X = (-204.58, -187.84, -24.61, -46.48, -105.85, -105.32, 148.91, -83.16, -7.24)
The entry just right of -204.58 is -187.84
The entry just right of -187.84 is -24.61
The smallest entry? -204.58
The entry just right of -24.61: -46.48
The entry just right of -105.85 is -105.32

Read these off the grid that follows. Counting starts at 0.
1) Which number is the entry just right of the largest entry?
2) Which number is the entry in the bottom-left corner?
3) Which number is the bottom-right entry?
4) Which number is the top entry of the column that holds the largest entry?
5) Which number is the entry in the top-right corner?
6) Which number is the top entry of the column that holds the smallest entry?
7) Which number is the entry in row 0 and column 1?
8) Which number is the entry just right of 17?
[[ -8  -9 -15  -8  -8   3  -7  -5  -4  -8]
 [  2   4  15  18   4  -8   7   3   9  11]
 [  6   6  -2   2   4  11   7   3  15   6]
 [ -3   2  -4  15  -3   8  -5  -2  22   8]
 [ -5  -6   3   3  -1  -2  40  -4  31   7]
 [ 17  19  20   0  13   7   9  10  -8   6]
 [  4   2  13   2   7 -16  22   5   5   8]
 [  4  -1 -12  -5   2   8   4   3  11   8]
 [-11  -4  10  22  -6  -3   9  -7  18   3]
 [  0  -3   5   4   3 -18  -4   2  -9   8]
 [ -2  -1   9  -3  -1  -1  22  -3   8  -3]]
1) -4
2) -2
3) -3
4) -7
5) -8
6) 3
7) -9
8) 19

Read these off the row that follows.
1) What is the second smallest entry?
2) What is the entry just right of -123.8?
3) What is the entry just left of 119.6?
4) What is the last entry?
5) What is the 5th-last entry?
(-87.2, 29.1, -9.7, -123.8, 119.6, -12.6, 54.3)
1) -87.2
2) 119.6
3) -123.8
4) 54.3
5) -9.7

A = ((24, 68, 84, 57, 81, 40, 39, 73, 57, 27, 32, 88), (9, 61, 33, 36, 27, 70, 44, 38, 11, 45, 17, 45))
The entry just left of 81: 57
The entry just right of 44 -> 38

Read these off the grid that follows.
1) The entry directly below the smallest entry?
2) The third entry on the main diagonal?
3) The entry just right of 0.261?
4) The entry just left of the largest entry?
5) The first entry on the main diagonal?
6) The bottom entry of the column that holds the largest entry?
7) The last entry, reading row by row?
8) The 4th entry from the end, reading row by row?
-0.159,0.008,0.054,0.119,-0.056,0.045,-0.195,-0.038,0.052,-0.221
-0.091,0.181,0.140,-0.088,0.175,0.087,0.045,0.209,0.120,-0.052
0.053,-0.227,0.259,-0.066,0.017,0.095,-0.104,-0.014,0.071,0.102
-0.061,0.048,0.214,-0.080,-0.035,0.215,-0.171,0.105,0.002,-0.083
0.132,-0.058,0.134,-0.090,0.237,-0.025,0.081,0.101,0.195,0.091
0.036,0.261,-0.064,-0.130,-0.021,0.006,0.102,0.186,-0.021,0.095
-0.100,0.187,0.132,-0.078,0.171,0.069,0.027,0.209,0.128,-0.031
-0.065,0.063,0.219,-0.052,-0.029,0.227,-0.177,0.081,0.016,-0.082
0.058,-0.208,0.248,-0.072,0.005,0.095,-0.093,0.008,0.084,0.088
0.138,-0.076,0.134,-0.098,0.230,-0.039,0.061,0.103,0.177,0.084
-0.213,0.100,-0.055,0.041,0.134,-0.011,0.074,0.025,0.163,-0.220
0.141,-0.078,0.146,-0.087,0.223,-0.049,0.078,0.113,0.182,0.073
-0.197,0.083,-0.057,0.035,0.126,-0.021,0.068,0.035,0.153,-0.219
0.128,-0.062,0.125,-0.075,0.222,-0.044,0.082,0.097,0.184,0.078
-0.226,0.097,-0.045,0.039,0.122,-0.028,0.073,0.035,0.160,-0.214
0.073,-0.211,0.265,-0.083,0.012,0.054,-0.097,0.008,0.068,0.134
1) 0.048
2) 0.259
3) -0.064
4) -0.211
5) -0.159
6) 0.265
7) 0.134
8) -0.097

grid =
[[  6  -4  -4   9   4 -33]
 [ 20   2 -14 -12   8   0]
 [ 49   7 -13  -3  -3 -32]
 [  8 -10 -12   5   8  11]
 [ -7  10  -2   7  -6   4]
 [ 17  15   6  10   0   0]
 [ 11 -17  -2   8   9  15]
 [ -1   2   7 -10   3 -17]
 [ 20  -3  -2 -17  -3  33]]
Indices start at 0.
Which number is the entry in row 0 and column 2?
A: -4
The bottom-left entry is 20
Which number is the entry just left of -14?
A: 2
The entry just left of the smallest entry -> 4
The top-left entry: 6
The bottom-right entry: 33
The entry directly above the largest entry: 20
Which number is the entry directly below the largest entry?
A: 8
The entry in row 2 and column 0 -> 49
The entry just left of 5 -> -12
The top-right entry -> -33
The entry directly below the smallest entry -> 0
Which number is the entry just right of 5?
A: 8
Which number is the entry in row 0 and column 1?
A: -4
The entry directly above 3 is 9
The entry at row 1, column 2 -> -14
The entry just right of 49: 7
